Here is a tiny trained network, its code and every weight. The questions are about switching its units off for an input and a target symbol, where a switched-off unit gives its printed mean instead of its output.

import numpy as np


def w(rows, s, z=0):
    codes = np.array(rows[::2]) - 128.0
    scale = np.full(codes.shape[1], s)
    scale[-1] = z or s
    return codes * scale


def norm(h):
    return h / np.sqrt((h * h).mean(-1, keepdims=True) + 1e-5)


def softmax(a):
    e = np.exp(a - a.max(-1, keepdims=True))
    return e / e.sum(-1, keepdims=True)


def log_softmax(a):
    a = a - a.max(-1, keepdims=True)
    return a - np.log(np.exp(a).sum(-1, keepdims=True))


def net(x, mask):
    ids = ['βδεζημσψω'.index(c) for c in x.split()]
    T = len(ids)
    res = E[ids] + P[:T]
    u = 0
    for l in range(2):
        r = norm(res)
        for j in range(3):
            rows = slice(3 * j, 3 * j + 3)
            q, k, v = (r @ M[l][rows].T for M in (Q, K, V))
            z = softmax(np.where(np.tri(T) > 0, q @ k.T / 3**0.5, -1e9)) @ v
            o = O[l][rows]
            res = res + np.where(mask[u + j], z, o[:, -1]) @ o[:, :-1]
        u += 3
    return log_softmax(norm(res)[-1] @ U[:, :-1].T + U[:, -1])


Q, K, V, O = {}, {}, {}, {}
E = w([
[213,5,140,212,6,143],'β',
[141,105,93,102,130,94],'δ',
[127,140,108,148,107,104],'ε',
[132,122,156,131,137,74],'ζ',
[124,113,129,150,148,198],'η',
[134,117,73,120,115,174],'μ',
[142,84,134,118,177,150],'σ',
[113,162,172,170,112,134],'ψ',
[133,92,110,113,158,170],'ω',
],0.02)
P = w([
[39,74,169,71,69,128],'0',
[137,124,63,246,174,59],'1',
[215,138,90,188,177,89],'2',
[226,173,93,163,206,96],'3',
[142,117,196,4,91,161],'4',
[109,60,127,166,94,102],'5',
[1,50,116,160,100,88],'6',
[14,117,107,129,176,93],'7',
[242,135,140,147,103,120],'8',
[243,178,148,84,160,135],'9',
[159,176,136,119,203,118],'10',
[118,31,185,81,103,141],'11',
[9,51,130,126,130,102],'12',
],0.0099)
Q[0] = w([
[127,151,143,129,113,146],'L0H0',
[118,151,128,149,130,130],'L0H0',
[143,127,107,122,139,121],'L0H0',
[119,4,153,178,46,124],'L0H1',
[247,73,191,118,27,153],'L0H1',
[214,104,129,160,120,142],'L0H1',
[3,176,95,103,189,114],'L0H2',
[146,205,137,74,164,150],'L0H2',
[126,53,155,139,55,143],'L0H2',
],0.03)
K[0] = w([
[138,124,114,134,115,123],'L0H0',
[121,109,124,132,114,120],'L0H0',
[112,139,117,129,128,125],'L0H0',
[254,112,141,155,103,138],'L0H1',
[136,36,119,223,95,110],'L0H1',
[130,72,142,137,90,129],'L0H1',
[115,218,129,61,182,144],'L0H2',
[41,126,111,135,151,116],'L0H2',
[204,102,129,190,114,129],'L0H2',
],0.039)
V[0] = w([
[104,128,92,94,180,130],'L0H0',
[113,124,172,137,166,112],'L0H0',
[153,60,140,144,121,120],'L0H0',
[137,103,154,141,117,133],'L0H1',
[139,106,169,97,144,2],'L0H1',
[136,111,17,97,92,159],'L0H1',
[118,149,90,120,108,180],'L0H2',
[112,159,115,160,103,160],'L0H2',
[127,170,107,130,83,114],'L0H2',
],0.041)
O[0] = w([
[134,163,94,168,152,188,166],'L0H0',
[159,133,69,162,135,86,175],'L0H0',
[181,100,98,79,164,132,251],'L0H0',
[122,117,89,146,73,125,196],'L0H1',
[109,160,6,26,116,75,173],'L0H1',
[5,72,214,180,203,112,144],'L0H1',
[147,116,206,183,172,132,75],'L0H2',
[153,131,138,204,143,126,66],'L0H2',
[121,160,117,183,175,74,34],'L0H2',
],0.021,0.015)
Q[1] = w([
[69,136,89,140,187,36],'L1H0',
[239,121,49,112,186,91],'L1H0',
[169,239,156,189,178,96],'L1H0',
[77,253,176,128,72,67],'L1H1',
[147,17,48,174,125,135],'L1H1',
[189,25,91,125,205,77],'L1H1',
[126,161,187,105,119,73],'L1H2',
[84,152,100,137,120,226],'L1H2',
[91,121,171,120,20,92],'L1H2',
],0.023)
K[1] = w([
[82,102,92,108,174,53],'L1H0',
[219,203,27,77,137,79],'L1H0',
[148,247,146,185,172,131],'L1H0',
[173,206,206,21,194,76],'L1H1',
[30,104,112,184,40,154],'L1H1',
[100,3,63,208,7,141],'L1H1',
[158,236,150,144,151,124],'L1H2',
[95,85,104,176,42,126],'L1H2',
[161,192,205,63,128,70],'L1H2',
],0.023)
V[1] = w([
[67,155,221,184,195,115],'L1H0',
[118,55,127,122,149,176],'L1H0',
[54,122,45,122,190,137],'L1H0',
[192,251,240,20,188,140],'L1H1',
[152,198,110,108,220,149],'L1H1',
[103,132,115,123,102,191],'L1H1',
[130,89,176,83,87,57],'L1H2',
[82,39,43,224,57,109],'L1H2',
[113,153,172,116,76,143],'L1H2',
],0.031)
O[1] = w([
[130,199,65,108,86,120,47],'L1H0',
[92,127,141,113,86,175,158],'L1H0',
[152,143,119,179,124,202,156],'L1H0',
[144,178,230,109,158,198,2],'L1H1',
[134,148,175,73,180,125,71],'L1H1',
[93,147,123,122,103,128,143],'L1H1',
[137,107,174,112,127,152,143],'L1H2',
[87,127,100,210,153,251,191],'L1H2',
[119,116,138,83,140,114,107],'L1H2',
],0.029,0.039)
U = w([
[70,152,185,124,224,69,254],'β',
[28,114,70,94,216,167,88],'δ',
[127,145,92,47,122,60,242],'ε',
[119,18,169,80,143,187,78],'ζ',
[198,153,173,151,44,168,165],'η',
[166,127,71,196,190,176,103],'μ',
[64,145,111,83,45,186,86],'σ',
[117,101,113,126,128,127,94],'ψ',
[247,99,137,155,141,101,140],'ω',
],0.011,0.0076)

Each question gives the input, a string of symbols that net reads in full, and the target symbol t.
The units are the heads (3 rows each of Q, K, V and O). Each row of codes is followed by its name. A weight is (code - 128) times the scale printed after its matrix; where a second scale follows, it is the last column's (O and U).
mask holds one flag per head, layer by layer. A switched-off head (its flag False) gives its mean, the last column of its rows in O, instead of its output. The means were averaged over made-up inputs and are rounded, as every weight is.
A unit's drop is (log p(t) with every unit on - log p(t) with that unit switched off) / (log p(t) with every unit on - log p(t) with every unit switched off).
The circuit of an input: a set's keep is (log p(t) with only the set's units on - log p(t) with every unit switched off) / (log p(t) with every unit on - log p(t) with every unit switched off). Starting from all 6 units, units are removed one at a time, each time the one whose removal leaves the highest keep (on an exact tie, the one counted first), for as long as the keep stays at least 0.8.
units of the circuit, in order: the units of the circuit, biggest drop first
most important unit: the unit with the biggest drop
heads that matter: for each layer, one digit per head in row order, 1 if its drop is at least 0.15 and else 0, layers parted by /
drop of u: that unit's drop, to one decimal
input ζ ζ μ ω ε, target ε: units of the circuit, in order : L0H1
input ζ μ ε δ σ, target β: heads that matter : 011 / 010
input ζ σ σ η ψ η ψ μ ω, target η: heads that matter : 010 / 110
input η σ σ μ σ η σ ε σ, target η: units of the circuit, in order : L0H1; L1H0; L1H1
input σ η ε, target ζ: heads that matter : 001 / 110
input ω ψ η ψ δ ζ, target η: units of the circuit, in order : L0H1; L1H0; L1H1; L0H2
input ζ η δ η δ β ψ ζ ψ, target ε: units of the circuit, in order : L0H0; L1H2
input η μ σ ζ ζ η, target ζ: units of the circuit, in order : L1H0; L1H1; L0H2
input ζ ψ η ζ μ η ε ω ζ ζ δ ψ, target ε: heads that matter : 010 / 000
input ε σ σ δ ζ η σ η ω ε σ σ σ, target μ: heads that matter : 001 / 110
input σ ζ ε σ μ σ σ η η, target ζ: units of the circuit, in order : L1H0; L0H2; L1H1
input σ σ δ μ σ μ, target δ: units of the circuit, in order : L0H1; L1H1
input δ ε σ ψ, target δ: units of the circuit, in order : L0H1; L1H1
input σ ζ σ σ σ ω ζ σ μ, target σ: most important unit : L0H1
input σ ω ω ψ ζ ε ω μ σ ω σ σ, target ζ: units of the circuit, in order : L1H0; L0H1; L0H2; L1H1
input ζ ζ ψ μ, target ε: heads that matter : 010 / 000
input ζ σ ζ ψ δ η σ δ ζ ψ ω, target δ: heads that matter : 011 / 110
input σ σ ψ ε ζ η η, target μ: heads that matter : 011 / 110
input δ η μ ζ η ζ ζ μ σ μ, target ε: heads that matter : 010 / 001
input η ψ σ μ ψ, target ω: most important unit : L0H1
input μ δ δ ψ ε ψ, target δ: heads that matter : 010 / 110
input η δ ε μ ψ ω ζ ω σ, target σ: units of the circuit, in order : L1H0; L0H1; L1H1
input ψ μ ζ ψ ζ, target β: heads that matter : 010 / 000
input σ ζ δ δ ζ δ η, target δ: drop of L1H1 : 0.4
input σ ζ ζ ζ ζ ζ σ η η η σ, target η: drop of L0H0 : 0.0
input ψ σ ζ ζ ε ε σ, target ε: drop of L1H0 : 0.0
input ω δ ω ψ ω σ ζ δ ζ σ ζ, target δ: drop of L1H1 : 0.5
